[-289  -85   90  119 -116   23   76  -93  102  -89   39  168  -48   56
  -17 -287  264   82   -4  111   17    4   78 -147   12 -168  -53  -58
 -181  193  128   95]
(148)
[-238   -6   -4   73   89  351  159 -134  233   76   25  148 -224 -183
 -141  201   53    3  -38   78   -5  -13    0    9   -8  -20 -105  -95
  -99  201  228   36]
(50)
[ -88  -10 -104   99   61   17  -24  -52  -72  -93  145  129  -60  -11
   71 -217   76   12  116  231  -15  166  -52  139   64  -63 -174 -130
 -151  120  -32  131]
(153)
[-160   34  -54  104  100 -197  170 -118  -41  -44   37 -298  351  -22
   12 -359 -306   67   57    2   50  180 -222 -168  -74   25   40  125
   53 -369 -107  152]
(50)
[ -98  -52   63  132 -211 -293   69 -210 -155 -300  -91  115  293   64
  -44 -472  248 -115  137  -14  170  140   19 -234 -125   50 -216   80
  -50 -122 -210  264]
(67)
[  -3  -20  -94  -40  204  150   62  -70  126   54  161  -17 -132   33
  153  153   -6  -36   32  203  -10   23 -109  167   31  103  -93  -52
   47   42   15  127]
(118)
[-263   10  -54   10   29   63  194 -107  124   32  168  109 -114    7
   33  -88  -99  106   31  269  -56   63 -132   59   70  -58  -84  -14
  -88   94  170   74]
(153)
[-254  124  -62  291 -215  -64 -238   13  -25   72   22  148  131 -184
  105 -162  528  255   -4  -60  281  177  171  143   78 -181  -72 -142
 -517  397   64  -15]
(167)
[ 313  151  -65   -2 -174 -322 -134  150 -298   18  140 -227  117   28
  172 -444 -217  120   56  -33  111  269 -217   55   46  -71  156   99
  149 -380   28 -113]
(153)
[-204  229  148  116   38  -14   42 -184   90  -51  108 -265  416  177
   91 -315 -162  -51 -215 -220  482  220   11 -279    4  -70  141  132
  -47  -34 -265  325]
(153)
[ 112  -99  -21   -6  122   40  -63 -107   17   73  -23   13  141  141
   46 -145  282   32  -19  -14  -28    9   48  -75  -33   83  -23  123
  140  -43  -74  -36]
(147)
[ -14 -131  -64  100  118  117    9  -88  -37  -58 -120  -33   28 -200
  -59  -24   10   15   88   72  -60  -64  -82   87  -89  100  -64  -57
  -50   93  -91  161]
(148)
[-218    5  -54  -10  216  -36  105 -109  -19   -3  229  127 -143  326
  174 -164  182  187   61  607   -5   76 -223  188  251  205  -45 -117
 -147  173  155  178]
(118)
[ -37  108  -37   55  105   47   42 -117   49   89   82  -10   13 -127
  103 -139 -311   89  -50 -176  314  191  -78  -50 -135 -170   94   81
   63 -172  -93   52]
(35)
[  -8 -134  144  -83 -220 -250  200    5  -75 -181  -62  257 -101  331
  139 -899 -332  123 -111 -150  374  163  -41   -7  -74 -452  313  133
  -28 -293   21 -106]
(147)
[-116   59   26  -41   12  165  -52   12  127  148    4 -148  -44   22
 -165  215   87  -76  -30  -19 -108 -156   72   60  -63   55   57    0
  105   29  -22  -53]
(167)
[-241 -186   56  115  -29 -187 -157  -44  -77 -250 -347  120  339  234
 -116 -483  350  118   -7 -111  -80 -113  157  -76  -31 -183   48   75
 -140  143 -349   83]
(148)
[ -18    7   51  -17 -135 -111  -40 -104   28 -137   71   14 -108  271
    3  -44  -92  -99  -86  -20   99  -36 -218   -8  -10  140   -3 -124
   -7 -110  -27   43]
(147)
[  88   62 -152  -77   17  -71   12  -58 -254  -49   63   32 -124 -280
  -98  424 -224  -93   82  -90   91   30    0 -183 -193  238 -275 -165
  280  -99 -185   16]
(118)
[ 103  -10   31   -9 -221    7  100  -40 -141 -349  176  339 -349 -156
  185 -297 -118 -162  328  347  170  134   61   59  -25  -95 -101 -384
  -94  106  210   23]
(50)
[  94   76   92 -115 -176 -102   49   38  -25  -38  -77  -88   94  110
  -23 -176 -288 -101    8   47  103   25 -132   56   71  -40  176   79
   22 -172    6 -130]
(118)
[ -78  133 -132   63   77   52  137  -44  -76   87   78   -9  133  -53
   95  -84 -153    8   72  104   60  182   25  235  157  -22  -73  184
   79   77  -99   65]
(35)
[-109    5 -175   79   70    8    9  -72 -154  -73 -124  -91   66 -399
  -77   71 -538   33   44 -179  145  241 -123  145 -257  -64  -29   70
  -62 -154 -159  178]
(67)
[-190   64 -151  -74  123 -140  189 -109  -24  -91  -56   92  254   20
 -133 -130 -232  -16  -58  -89   67  105  -67 -142  -77   10 -133  191
   46    1 -307  219]
(167)
[ 271 -357  -69    4  194  192 -165  -74   17  135 -123 -130  211  -18
  -63  -14  501  -97   22   82 -179  -49  -58  -50   31  241 -181  120
  -24  217 -109  169]
(153)
[  71  133  -65   19   15  -21   80   79  -79   42   95  -79  258    9
   57  -11 -123  -86  -86  -60   83  182  -95   39  251  -20   65  173
  -43   -5  -76  193]
(148)
[  86   87  -58   -1   27  -12  -43   23  -70  111  102  -99  -50  -74
   66  229 -138   45  -52  -35  -69  107 -140   58    1   62   56   92
    9 -120   98   96]
(50)
[ -60   72  -96   91  -53  163 -141   98   -9   74   -1   25 -267  -86
  -44  227  135   36  -50   90 -177  -34  -47  295   88  -42 -108  -95
 -115  315  117   -9]
(167)
[ -98  -34  -13   74   -4   49  -38   -2   72  -61   29  231 -145   29
  -47 -238  355   97   86  188 -107  -10   92    5   14  -78 -167  -54
 -136  316   12   94]
(148)
[  25  -14  -55   30  270  150 -198 -119  212  186   36  -88  -14 -105
  -14   66  434   92   36   -1 -145  -98    6  121  -84   83  -56  -38
   60   74  -66  -85]
(147)
[-177  -34 -201  232   38 -354  -96   25 -423 -146  155   45  -25  -31
  141 -261   35  178   24   75    1  260  -37  171   34 -109 -303 -167
 -175  -28 -179   70]
(35)
[  35  151 -137  148  185    8   11   57  -93  248  -32 -395  399 -363
  -64  319 -297   27  -38 -358  -53   56 -166  -64  -40   28  153  215
  117 -419  -86  -22]
(147)
[-100  101  -65   53  -38 -292   57   98 -136 -120   11 -168   62  -28
  -98 -191 -243   50   -3  -49 -113  101 -141  -44   42  -52 -132   -3
   17 -150 -145   47]
(153)
[-158   59  -14  -71  -53 -118  243  -46  -63 -145    8  165 -211   97
  -16 -199 -356   39    9    5   95  100   42 -270 -112 -114  -10 -118
   56  -55   68   -7]
(50)
[  11 -201  -44 -312   14 -185  224   43  121 -183  -96   20 -266  207
 -240 -385 -199   -1   59  253 -410  -99 -163 -104   44  114  -29 -311
   61 -145  279 -329]
(153)
[ 123  -84   27    9  -27  -31  -25   -2  -87  -99 -110  -98  125  -90
    1 -200  -68  -13   44  -59   50   14   16    7  -96   -2   84  -52
   11 -107 -109   63]
(67)
[ -66  -65   44   -3   14 -150   29 -213   26    7 -106  -86  262   13
  -38 -405   44   41  170  114   44   39 -132  -33  -88   36   41  101
   21 -206 -178   29]
(153)
[ -60  -69   68  -96   -6   81  -31 -192  203  163 -174  192 -137  161
 -245 -160 -162  -34 -123 -185   32  -76 -178 -160 -323 -323   74  276
  144 -287  -94 -227]
(35)
[-117  114   43  149 -202 -184   44 -141  -72  -83   72  103  282  203
  109 -304  -75  -30  -44 -124  343  134  -89 -180 -122 -139  -11  245
  -44 -211 -136  110]
(167)
[  97 -227  -64 -264  110   53   87  -95  208  -66  -52  151    2  112
 -129 -129 -161 -113 -119 -128  170  -48 -201   40 -172  -10   20  124
  159 -268  -91  -57]
(153)
[  -8  197 -173    1  102 -322 -260  177  -73  192 -113 -528  268  -62
 -287   94  -78  115  -95 -324 -355  -27 -182   86   67   54   48    0
   88 -251 -265 -301]
(148)
[-334 -178  -21  235 -162  245 -123 -215  207  -94 -239  320 -332  -34
 -257 -236  407  145  127   44  -79 -196   23 -166 -580  -51 -254  -25
 -106  266 -116  399]
(118)
[ -38    0   86  -31   15 -294  134   74 -173 -106  102 -221  413  266
   85 -526 -226  125 -143   17  128  266  -69 -280  286  -88  118  247
  129 -121 -170  184]
(50)
[-200  -71  -11   71  -15 -101   62  -81  -30  -39  -50   26  -72  113
  -33 -231   92  105  -57  -29  -95   72   35  -44  -58 -115  -77  -66
  -33  -40  -38   53]
(67)
[ -47  197  115  -19 -192 -155  -19  -39  -10  -63  115   44  102  211
  116 -401 -287   54  -95  -28  371  254 -165 -148   24 -262  206  172
  -11 -192  -36  102]
(153)
[  91  -88   97   53 -224  392  316  -16 -190 -205  -71  285  -13 -211
   35  277 -398 -454  124 -107  187  -66  189 -158 -102 -181  158   14
   95 -140  183  168]
(67)
[ -83   16  -36  176  -32  -85  -51  -11 -118  -42   69  -54  141 -134
  130 -125   21  -48   93  -68  105  112   14  -78 -112 -170  -17   36
  -84 -121 -134  234]
(35)
[  61  105   11   83 -163   68  -63  -10  -58   51   47 -134  148 -154
   19  -47 -156  -15   53 -136  212  112  -14 -243 -243  -38   94  178
  132 -196    1  143]
(118)
[-131 -229   44   47 -269  -87 -293 -190  -32 -194 -114  116 -141  277
   78 -313   81  -65 -176 -367  454  197  -48 -267 -321 -236   57  -68
  -45  -20 -320  419]
(148)
[ 224  145 -249  -38  202  -46 -102  142 -400  300   55 -469  378  -10
   86  446 -160  -82 -127 -269    3  -12  -10  186   55  166  141  265
  262 -174 -104 -212]
(50)
[ -23   44 -208  -58  228  -80  146  -23 -145   26  160 -119  -61  -91
  197  -78 -551   94    7   92  163  268 -202  158   -4   16   61  -20
   21 -159   27   84]
(35)
[-179   99  -13   39 -155   15  -24  -27  -87 -112  -84  192   -6  -58
  -70  178   57 -114   27    0  124  -12  123   62   67   -3  -96  -89
 -154  308 -132  113]
(147)
[-116   83 -181 -109    2  -98   95   87   -1  103  205 -107  114   39
    5  313 -458  -61 -172  -11   22  193 -262   64  216    2  -10  129
  -47 -171  146  -75]
(35)
[-106  177 -163  158   97 -164    3  133 -305  -22   13  -99  138   -9
   50    1  -57   48   37 -108   16   40   64  151   85  -21  -21  -24
  -50   25 -135  -37]
(167)
[   8 -236  138 -156  -19   77  -12  -52  171  -55 -116  392 -320    2
 -196  178  358   18   80  197 -237 -394   86   57   20  108 -107 -225
   -3  216    4 -141]
(35)
[ 104   91    0  -84 -135 -102   26    7   41   64 -204 -151  124  -26
 -125  -33 -273 -111  -69 -306   41   20 -102  -13 -111  -72  118  139
  103 -315 -174  -51]
(153)
[-138   62   57   90  -63  142  -26 -180  119  -71 -164   25   90 -116
 -242  185  161  -14   38    4 -195 -194    0 -183 -197  223 -118   32
   95   57 -160  312]
(153)
[-107 -149    9   94 -102   63 -197 -124    0   50 -150   -6 -144  -89
  -30  -68  -26  107  -78 -134  156   43  -55  -39 -266 -108   69 -120
 -134   -7  -72  105]
(35)
[-213  -33  -41  171  -36  -71 -122  -49   30  -22  -62   75   79   39
   24 -313  383  177   15   33  -42   48   45   85    3 -115  -52  -47
 -211  146  -88   90]
(147)
[ 136   56  -70   15  -70   -4 -288  289 -185   68 -138 -350   46 -321
 -258  713   34  -89   82  -59 -380 -315  -19  255   74  298  -52    9
  115   46   41 -238]
(35)
[  93   64   -9  -94  -52  -37   90   35   70   11   26   94 -238  -51
 -124  -39  -98   19   -6    3 -196   -7  -77   99   59  -66 -132    2
  148  -87  122 -275]
(153)
[ -10   29 -168   45  -10  -30   52   76  -58  -62   85   -8  232  -20
 -113    6   45 -139   23  -39   12   36  -74 -125  -33   26 -196  113
   39  -55  -95  147]
(67)
[ 166  -21   -9   40  185 -379 -303  172 -250  201  151 -219  139  238
   15 -243  142  269 -140 -246 -310  -69  -71  159    9 -220   73  252
  180 -393 -217 -463]
(147)
[ 166 -354 -219  116  190 -156 -343  -42 -156  130  -72  113  229   72
   99 -135  579  109   -7 -282    2   -8  115   78 -157  -68 -226   59
 -178   28 -241 -309]
(147)
[-166 -102   15   56 -289  -51  -33 -148   78 -155 -156   35  255   67
 -139 -140   15 -144 -126 -141  260   70 -148 -169  -58  -30 -106   17
 -180   92 -264  336]
(67)
[  38   33   41  -60  146   65   27  -60  215   77  166 -232  -20   80
   79 -200  -32  -18   40  173 -118   98 -167  -56   22   31   90  101
  135 -142  136   71]
(147)
